Below are the code and all the weights of a small trained network. Each question names an input and a class and asks about switching units off, where a switched-off unit gives its printed mean instead of its output.

import numpy as np


def w(rows, s, z=0):
    codes = np.array(rows[::2]) - 128.0
    scale = np.full(codes.shape[1], s)
    scale[-1] = z or s
    return codes * scale


def f(y):
    return y / 2 * (1 + np.tanh(0.7978845608 * (y + 0.044715 * y**3)))


def log_softmax(a):
    a = a - a.max(-1, keepdims=True)
    return a - np.log(np.exp(a).sum(-1, keepdims=True))


def net(x, mask):
    res = np.array(x, float).reshape(1, 7) / 4 @ E
    y = f(res @ A[0][:, :-1].T + A[0][:, -1])
    res = res + np.where(mask, y, B[0][:, -1]) @ B[0][:, :-1]
    return log_softmax(res[-1] @ U[:, :-1].T + U[:, -1])


A, B = {}, {}
E = w([
[213,164,158,43,186,170,152,2,151,99,115],'x0',
[104,225,126,110,141,44,159,160,69,147,224],'x1',
[135,115,111,150,145,194,129,65,84,214,139],'x2',
[143,199,142,123,86,56,122,156,141,56,187],'x3',
[188,125,59,79,118,130,102,145,143,84,86],'x4',
[92,152,202,66,130,54,220,61,38,205,182],'x5',
[82,92,64,37,31,106,148,94,95,110,65],'x6',
],0.0076)
A[0] = w([
[128,191,133,83,127,79,160,83,76,142,167,100],'neuron 0',
[102,160,171,127,164,71,180,149,76,158,191,60],'neuron 1',
[139,172,147,138,123,94,105,168,178,26,173,195],'neuron 2',
[111,119,67,128,63,70,101,207,126,57,108,109],'neuron 3',
[143,167,149,132,146,86,119,165,166,37,160,99],'neuron 4',
[96,131,62,126,71,60,95,223,124,36,128,251],'neuron 5',
[233,147,182,91,184,174,144,61,156,114,132,226],'neuron 6',
[117,84,134,114,135,130,121,148,109,148,103,155],'neuron 7',
[128,140,155,204,155,179,87,141,145,168,173,129],'neuron 8',
[105,192,195,95,125,12,205,112,63,163,211,200],'neuron 9',
[145,195,175,145,130,67,113,164,210,2,171,159],'neuron 10',
[99,97,128,157,129,136,108,167,122,147,124,87],'neuron 11',
[105,101,125,10,70,70,168,89,98,79,58,243],'neuron 12',
[120,141,137,66,88,114,163,64,131,77,112,192],'neuron 13',
[124,142,122,148,128,130,127,140,120,119,125,104],'neuron 14',
[169,99,88,109,102,174,101,111,129,104,99,107],'neuron 15',
[46,52,154,208,99,115,110,207,129,173,121,173],'neuron 16',
[114,145,136,132,113,118,162,90,107,154,144,42],'neuron 17',
],0.0085,0.0032)
B[0] = w([
[97,104,145,169,101,136,107,162,97,148,156,189],'neuron 0',
[136,152,101,158,116,99,79,171,116,146,174,192],'neuron 1',
[165,157,125,120,173,108,128,112,192,100,111,200],'neuron 2',
[122,158,112,91,160,22,126,125,116,124,152,207],'neuron 3',
[166,151,123,126,144,131,128,109,190,102,107,179],'neuron 4',
[135,176,101,88,201,7,140,118,143,110,132,238],'neuron 5',
[122,111,132,129,160,107,173,81,168,76,76,213],'neuron 6',
[129,121,133,128,141,127,144,114,131,109,115,143],'neuron 7',
[98,103,121,112,129,127,161,94,128,107,97,174],'neuron 8',
[124,124,120,199,82,128,59,208,82,174,188,254],'neuron 9',
[171,152,125,117,178,119,142,95,203,74,90,216],'neuron 10',
[141,118,151,145,132,151,130,117,137,122,114,147],'neuron 11',
[67,60,144,102,127,145,194,84,114,126,88,221],'neuron 12',
[100,69,156,131,116,163,159,102,127,125,102,179],'neuron 13',
[139,132,138,135,126,131,127,123,132,126,126,129],'neuron 14',
[180,168,143,135,125,105,109,140,163,124,143,168],'neuron 15',
[140,75,176,175,116,194,152,102,154,103,79,206],'neuron 16',
[111,117,116,139,131,123,126,150,103,133,147,145],'neuron 17',
],0.011,0.014)
U = w([
[144,197,73,41,113,246,93,160,105,172,139,58],'0',
[157,126,123,10,2,179,116,129,137,129,134,2],'1',
[130,121,124,66,165,118,213,33,174,88,50,239],'2',
[106,56,161,185,75,245,145,122,111,131,107,138],'3',
[58,115,124,131,85,108,104,168,14,182,211,89],'4',
[190,207,108,139,142,94,59,172,149,118,176,90],'5',
],0.0082,0.0053)

Each question gives the input, the list of numbers given to net, and the class t.
The units are the neurons (one row each of A and B). Each row of codes is followed by its name. A weight is (code - 128) times the scale printed after its matrix; where a second scale follows, it is the last column's (A, B and U).
mask holds one flag per neuron, in row order. A switched-off neuron (its flag False) gives its mean, the last column of its row in B, instead of its output. The means were averaged over made-up inputs and are rounded, as every weight is.
A unit's drop is (log p(t) with every unit on - log p(t) with that unit switched off) / (log p(t) with every unit on - log p(t) with every unit switched off).
The circuit of an input: a set's keep is (log p(t) with only the set's units on - log p(t) with every unit switched off) / (log p(t) with every unit on - log p(t) with every unit switched off). Starting from the 12 units with the biggest drops (on a tie, the unit counted first), units are removed one at a time, each time the one whose removal leaves the highest keep (on an exact tie, the one counted first), for as long as the keep stays at least 0.8.
circuit, biggest first: the units of the circuit, biggest drop first
most important unit: the unit with the biggest drop
top k neurons: the k neurons with the biggest drops, biggest first
drop of u: that unit's drop, to one decimal
input [-8,-5,-2,7,-6,5,2], class 4: circuit, biggest first => [neuron 9]
input [5,1,-1,-8,-4,3,-4], class 3: circuit, biggest first => [neuron 5; neuron 10]
input [2,2,8,-2,-7,-1,0], class 4: circuit, biggest first => [neuron 10; neuron 2]
input [-4,-3,-2,1,6,-5,-5], class 2: top 3 neurons => [neuron 9; neuron 1; neuron 10]
input [-5,4,-1,3,3,1,4], class 5: top 2 neurons => [neuron 5; neuron 9]
input [1,2,-3,4,2,-3,-4], class 2: top 3 neurons => [neuron 9; neuron 10; neuron 1]
input [1,-7,6,1,-1,7,0], class 3: top 3 neurons => [neuron 5; neuron 10; neuron 3]
input [-4,1,0,0,-6,0,-7], class 3: top 2 neurons => [neuron 16; neuron 5]
input [6,-2,6,6,-7,-1,1], class 3: top 4 neurons => [neuron 5; neuron 10; neuron 3; neuron 2]
input [-1,-1,-6,4,-2,4,2], class 5: top 2 neurons => [neuron 9; neuron 10]
input [-8,-3,5,5,0,2,0], class 3: top 2 neurons => [neuron 16; neuron 10]
input [-3,7,1,-5,-7,-3,0], class 3: drop of neuron 3 => 0.5
input [2,3,-6,7,3,8,7], class 4: drop of neuron 9 => 0.9
input [-8,2,-4,-8,-8,2,-2], class 3: most important unit => neuron 16
input [-7,1,6,-6,-1,3,1], class 3: drop of neuron 16 => 0.2
